Here is a tiny trained network, its code and every weight. The questions are about switching its units off for an input and a class, where a switched-off unit gives its printed mean instead of its output.

import numpy as np


def w(rows, s, z=0):
    codes = np.array(rows[::2]) - 128.0
    scale = np.full(codes.shape[1], s)
    scale[-1] = z or s
    return codes * scale


def norm(h):
    return h / np.sqrt((h * h).mean(-1, keepdims=True) + 1e-5)


def f(y):
    return np.maximum(y, 0)


def log_softmax(a):
    a = a - a.max(-1, keepdims=True)
    return a - np.log(np.exp(a).sum(-1, keepdims=True))


def net(x, mask):
    res = np.array(x, float).reshape(1, 8) / 4 @ E
    u = 0
    for l in range(3):
        y = f(norm(res) @ A[l][:, :-1].T + A[l][:, -1])
        res = res + np.where(mask[u : u + 5], y, B[l][:, -1]) @ B[l][:, :-1]
        u += 5
    return log_softmax(norm(res)[-1] @ U[:, :-1].T + U[:, -1])


A, B = {}, {}
E = w([
[95,189,64,123,119,101,106,62,62],'x0',
[129,225,125,173,112,222,128,159,160],'x1',
[64,45,135,71,60,59,241,201,212],'x2',
[113,82,152,169,101,84,225,126,199],'x3',
[142,115,163,174,158,109,153,2,167],'x4',
[92,123,177,116,43,116,177,158,169],'x5',
[45,124,127,129,57,152,172,135,179],'x6',
[124,93,180,62,148,84,189,118,200],'x7',
],0.01)
A[0] = w([
[162,202,70,96,147,172,43,92,65,3],'0.n0',
[98,122,128,1,101,26,89,153,114,72],'0.n1',
[167,152,127,161,170,135,11,95,27,72],'0.n2',
[181,21,129,106,203,12,164,80,106,71],'0.n3',
[32,172,122,132,2,126,97,167,67,110],'0.n4',
],0.0095,0.0037)
B[0] = w([
[161,195,108,210,162,149,111,146,65,227],'0.n0',
[139,130,95,119,188,153,135,68,66,203],'0.n1',
[195,151,183,254,84,167,115,189,66,254],'0.n2',
[154,63,89,65,62,109,132,93,195,226],'0.n3',
[140,60,75,89,112,89,147,77,179,215],'0.n4',
],0.014,0.0096)
A[1] = w([
[127,135,159,202,115,139,83,139,73,126],'1.n0',
[140,196,170,194,136,194,123,6,202,205],'1.n1',
[156,91,127,91,217,121,92,119,168,255],'1.n2',
[131,90,210,2,217,132,186,170,160,28],'1.n3',
[81,188,76,140,146,204,69,179,135,52],'1.n4',
],0.0098,0.0034)
B[1] = w([
[140,167,79,104,129,137,144,160,89,254],'1.n0',
[109,80,4,42,139,138,152,137,101,247],'1.n1',
[142,124,134,91,116,155,152,115,101,207],'1.n2',
[125,203,117,131,167,145,169,143,60,203],'1.n3',
[53,121,56,113,179,125,157,80,169,179],'1.n4',
],0.013,0.0073)
A[2] = w([
[8,163,228,167,114,103,173,149,173,35],'2.n0',
[11,145,96,65,30,135,69,98,154,43],'2.n1',
[91,180,60,147,111,11,114,34,165,68],'2.n2',
[123,85,61,185,101,109,208,109,112,254],'2.n3',
[61,100,129,72,170,2,123,87,136,23],'2.n4',
],0.0081,0.0035)
B[2] = w([
[98,178,123,222,102,36,49,175,133,136],'2.n0',
[137,53,104,41,132,125,202,6,94,164],'2.n1',
[118,68,35,110,109,158,199,127,94,166],'2.n2',
[72,211,202,70,127,49,234,127,147,249],'2.n3',
[61,45,2,18,11,165,156,157,28,166],'2.n4',
],0.0066,0.011)
U = w([
[140,252,97,177,179,171,60,146,58,207],'0',
[89,82,75,26,96,114,194,112,161,245],'1',
[87,166,182,194,56,71,153,206,208,3],'2',
[181,25,212,149,117,143,14,124,187,14],'3',
],0.013,0.0042)

Each question gives the input, the list of numbers given to net, and the class t.
The units are the neurons (one row each of A and B). Each row of codes is followed by its name. A weight is (code - 128) times the scale printed after its matrix; where a second scale follows, it is the last column's (A, B and U).
mask holds one flag per neuron, layer by layer. A switched-off neuron (its flag False) gives its mean, the last column of its row in B, instead of its output. The means were averaged over made-up inputs and are rounded, as every weight is.
A unit's drop is (log p(t) with every unit on - log p(t) with that unit switched off) / (log p(t) with every unit on - log p(t) with every unit switched off).
The circuit of an input: a set's keep is (log p(t) with only the set's units on - log p(t) with every unit switched off) / (log p(t) with every unit on - log p(t) with every unit switched off). Starting from the 12 units with the biggest drops (on a tie, the unit counted first), units are removed one at a time, each time the one whose removal leaves the highest keep (on an exact tie, the one counted first), for as long as the keep stays at least 0.8.
circuit, biggest first: the units of the circuit, biggest drop first
k most important neurons: the k neurons with the biggest drops, biggest first
k most important neurons of layer l: the k neurons of layer l with the biggest drops, biggest first
drop when u is switched off: that unit's drop, to one decimal
input [6,7,-2,-3,0,5,3,-1], class 1: 2 most important neurons : (0.n4 1.n1)
input [-6,7,8,-5,3,-6,1,6], class 0: 3 most important neurons : (1.n3 0.n3 0.n4)
input [-6,-1,5,-5,-8,-5,-7,3], class 0: 3 most important neurons : (1.n3 0.n4 1.n1)
input [-7,6,5,7,-8,2,0,-6], class 2: circuit, biggest first : (1.n1)
input [-6,6,6,-4,0,2,6,0], class 2: circuit, biggest first : (1.n1 0.n1)
input [-7,0,4,5,-3,-1,2,-5], class 2: circuit, biggest first : (1.n1 0.n3)
input [1,3,1,4,-8,3,-8,5], class 0: 2 most important neurons of layer 1 : (1.n3 1.n1)
input [0,8,7,-8,3,-6,7,-8], class 1: 2 most important neurons : (0.n4 0.n2)
input [-6,6,5,3,-5,3,-8,1], class 2: 2 most important neurons of layer 1 : (1.n1 1.n0)
input [-1,8,-1,4,-6,7,-2,8], class 2: drop when 1.n1 is switched off : 0.4
input [4,7,2,7,-6,-2,5,-8], class 1: drop when 0.n2 is switched off : 0.1
input [-4,7,-2,4,3,0,7,-4], class 1: drop when 0.n2 is switched off : 0.0
